Here is a tiny trained network, its code and every weight. The questions are about switching its units off for an input and a target symbol, where a switched-off unit gives its printed mean instead of its output.

import numpy as np


def w(rows, s, z=0):
    codes = np.array(rows[::2]) - 128.0
    scale = np.full(codes.shape[1], s)
    scale[-1] = z or s
    return codes * scale


def norm(h):
    return h / np.sqrt((h * h).mean(-1, keepdims=True) + 1e-5)


def f(y):
    return np.maximum(y, 0)


def softmax(a):
    e = np.exp(a - a.max(-1, keepdims=True))
    return e / e.sum(-1, keepdims=True)


def log_softmax(a):
    a = a - a.max(-1, keepdims=True)
    return a - np.log(np.exp(a).sum(-1, keepdims=True))


def net(x, mask):
    ids = ['Παβεζηθλμ'.index(c) for c in x.split()]
    T = len(ids)
    res = E[ids] + P[:T]
    u = 0
    for l in range(2):
        q, k, v = (norm(res) @ M[l].T for M in (Q, K, V))
        z = softmax(np.where(np.tri(T) > 0, q @ k.T / 3**0.5, -1e9)) @ v
        res = res + np.where(mask[u], z, O[l][:, -1]) @ O[l][:, :-1]
        u += 1
        y = f(norm(res) @ A[l][:, :-1].T + A[l][:, -1])
        res = res + np.where(mask[u : u + 4], y, B[l][:, -1]) @ B[l][:, :-1]
        u += 4
    return log_softmax(norm(res)[-1] @ U[:, :-1].T + U[:, -1])


Q, K, V, O, A, B = {}, {}, {}, {}, {}, {}
E = w([
[210,83,59,2,244,107,39,68],'Π',
[214,156,68,156,105,147,102,226],'α',
[181,91,146,82,101,179,184,206],'β',
[148,45,152,195,34,174,118,215],'ε',
[173,137,85,186,61,186,40,189],'ζ',
[142,130,134,122,35,99,163,61],'η',
[94,143,117,160,99,247,114,130],'θ',
[74,164,112,108,58,78,168,216],'λ',
[91,72,51,202,138,162,196,96],'μ',
],0.015)
P = w([
[245,140,116,112,40,166,163,146],'0',
[211,154,129,143,72,142,150,127],'1',
[192,153,132,139,86,131,148,116],'2',
[174,141,133,134,84,135,129,117],'3',
[166,134,123,107,88,134,129,107],'4',
[150,120,122,100,88,146,114,111],'5',
[133,116,116,89,91,147,106,112],'6',
[125,105,109,66,99,152,106,105],'7',
[113,105,107,50,105,154,98,102],'8',
[96,99,109,49,114,145,88,92],'9',
[88,101,103,32,122,162,77,96],'10',
[72,107,100,1,118,178,66,85],'11',
],0.0093)
Q[0] = w([
[166,81,25,94,87,182,109,161],'L0H0',
[157,110,122,118,81,192,139,93],'L0H0',
[176,144,105,101,7,106,154,110],'L0H0',
],0.015)
K[0] = w([
[98,96,116,77,170,110,48,103],'L0H0',
[69,89,159,109,147,88,125,131],'L0H0',
[9,115,142,96,128,155,130,96],'L0H0',
],0.014)
V[0] = w([
[131,85,76,157,47,184,180,2],'L0H0',
[146,80,203,124,41,98,118,168],'L0H0',
[112,81,26,208,156,152,223,173],'L0H0',
],0.0083)
O[0] = w([
[149,90,164,91,107,181,101,107,246],'L0H0',
[125,90,189,91,73,79,127,220,154],'L0H0',
[103,143,121,114,10,183,194,124,129],'L0H0',
],0.013,0.012)
A[0] = w([
[48,156,7,248,192,230,171,87,75],'L0N0',
[165,189,107,62,155,150,23,138,255],'L0N1',
[88,5,96,175,143,150,93,131,186],'L0N2',
[2,47,147,116,76,147,89,178,206],'L0N3',
],0.007,0.0037)
B[0] = w([
[125,89,132,87,169,75,63,71,166],'L0N0',
[167,103,143,209,61,65,130,161,241],'L0N1',
[124,155,120,133,110,173,153,8,196],'L0N2',
[226,209,97,102,118,72,136,99,254],'L0N3',
],0.012,0.0079)
Q[1] = w([
[5,142,84,111,165,142,163,140],'L1H0',
[121,157,126,124,78,150,93,157],'L1H0',
[70,94,120,136,166,174,145,170],'L1H0',
],0.015)
K[1] = w([
[86,108,198,140,85,165,213,171],'L1H0',
[2,182,67,108,148,104,123,60],'L1H0',
[141,81,176,146,33,196,142,225],'L1H0',
],0.0094)
V[1] = w([
[161,200,197,121,10,183,81,141],'L1H0',
[137,177,118,139,104,105,96,90],'L1H0',
[109,166,145,1,79,121,218,165],'L1H0',
],0.0093)
O[1] = w([
[57,118,115,107,214,134,67,142,246],'L1H0',
[53,254,123,112,189,101,83,150,176],'L1H0',
[121,165,137,174,222,92,158,17,125],'L1H0',
],0.0094,0.011)
A[1] = w([
[197,219,115,160,67,155,125,239,112],'L1N0',
[67,162,136,47,149,151,107,75,128],'L1N1',
[26,217,109,40,115,165,247,61,59],'L1N2',
[46,200,122,120,254,194,25,84,7],'L1N3',
],0.0078,0.0018)
B[1] = w([
[61,132,135,87,166,154,216,70,255],'L1N0',
[72,180,122,203,118,199,135,217,231],'L1N1',
[244,133,132,175,140,195,135,90,213],'L1N2',
[134,59,127,189,89,72,194,163,230],'L1N3',
],0.011,0.0061)
U = w([
[254,81,89,81,206,118,180,88,40],'Π',
[161,176,92,158,161,254,143,9,175],'α',
[16,206,42,47,110,161,105,184,133],'β',
[54,88,50,86,169,152,184,76,154],'ε',
[106,82,182,97,112,116,176,108,146],'ζ',
[58,64,162,239,72,173,107,217,112],'η',
[146,107,240,94,171,157,6,129,122],'θ',
[127,50,130,120,142,162,209,152,1],'λ',
[168,209,142,213,137,23,196,153,200],'μ',
],0.0084,0.0039)

Each question gives the input, a string of symbols that net reads in full, and the target symbol t.
The units are the heads (3 rows each of Q, K, V and O) and the neurons (one row each of A and B). Each row of codes is followed by its name. A weight is (code - 128) times the scale printed after its matrix; where a second scale follows, it is the last column's (O, A, B and U).
mask holds one flag per unit, layer by layer, with each layer's heads first. A switched-off unit (its flag False) gives its mean, the last column of its rows in O or B, instead of its output. The means were averaged over made-up inputs and are rounded, as every weight is.
A unit's drop is (log p(t) with every unit on - log p(t) with that unit switched off) / (log p(t) with every unit on - log p(t) with every unit switched off).
The circuit of an input: a set's keep is (log p(t) with only the set's units on - log p(t) with every unit switched off) / (log p(t) with every unit on - log p(t) with every unit switched off). Starting from all 10 units, units are removed one at a time, each time the one whose removal leaves the highest keep (on an exact tie, the one counted first), for as long as the keep stays at least 0.8.
circuit, biggest first: the units of the circuit, biggest drop first
most important unit: the unit with the biggest drop
k most important neurons: the k neurons with the biggest drops, biggest first
input ε η η η ζ, target θ: circuit, biggest first : L0H0
input λ α ζ, target μ: 2 most important neurons : L0N1, L0N3
input ε ζ η ε α μ λ η ε ζ ε λ, target μ: circuit, biggest first : L0H0, L1H0
input μ λ β, target α: 2 most important neurons : L0N1, L1N2
input θ ε η ζ ζ β, target β: circuit, biggest first : L1H0, L1N2
input Π ε α η μ ε α α, target μ: 2 most important neurons : L0N1, L0N0
input η η η η θ η η, target η: 2 most important neurons : L1N1, L1N3
input λ μ λ μ η η μ Π η β η ζ, target η: circuit, biggest first : L0H0, L0N3, L1H0
input λ ζ ε, target μ: circuit, biggest first : L0H0, L0N3
input ζ η α, target θ: circuit, biggest first : L0H0, L1H0
input η λ η ζ ε, target θ: circuit, biggest first : L1H0, L0N3
input θ η η β θ β, target η: circuit, biggest first : L1H0, L1N3, L1N1
input θ η η, target η: circuit, biggest first : L1H0, L1N1, L1N3, L0N3
input α λ η α ζ θ ζ ε η ζ α ε, target β: most important neuron : L0N3
input α α η ε λ θ, target μ: circuit, biggest first : L1H0, L1N3, L0N3
input ε ζ β ζ α θ, target η: circuit, biggest first : L1H0, L1N3
input ζ μ ζ ζ η μ α ε η ζ ζ ζ, target β: 2 most important neurons : L1N0, L1N2
input η ζ η μ η θ ε ε ζ, target β: 2 most important neurons : L0N3, L1N2
input α ζ Π α θ μ, target ε: 3 most important neurons : L0N3, L0N0, L0N1
input η λ β η θ ζ, target η: most important unit : L1H0
input λ ζ μ θ β θ θ α μ ε λ, target α: 3 most important neurons : L1N2, L0N0, L0N1
input λ η ζ ε λ α α, target μ: 2 most important neurons : L0N1, L0N3
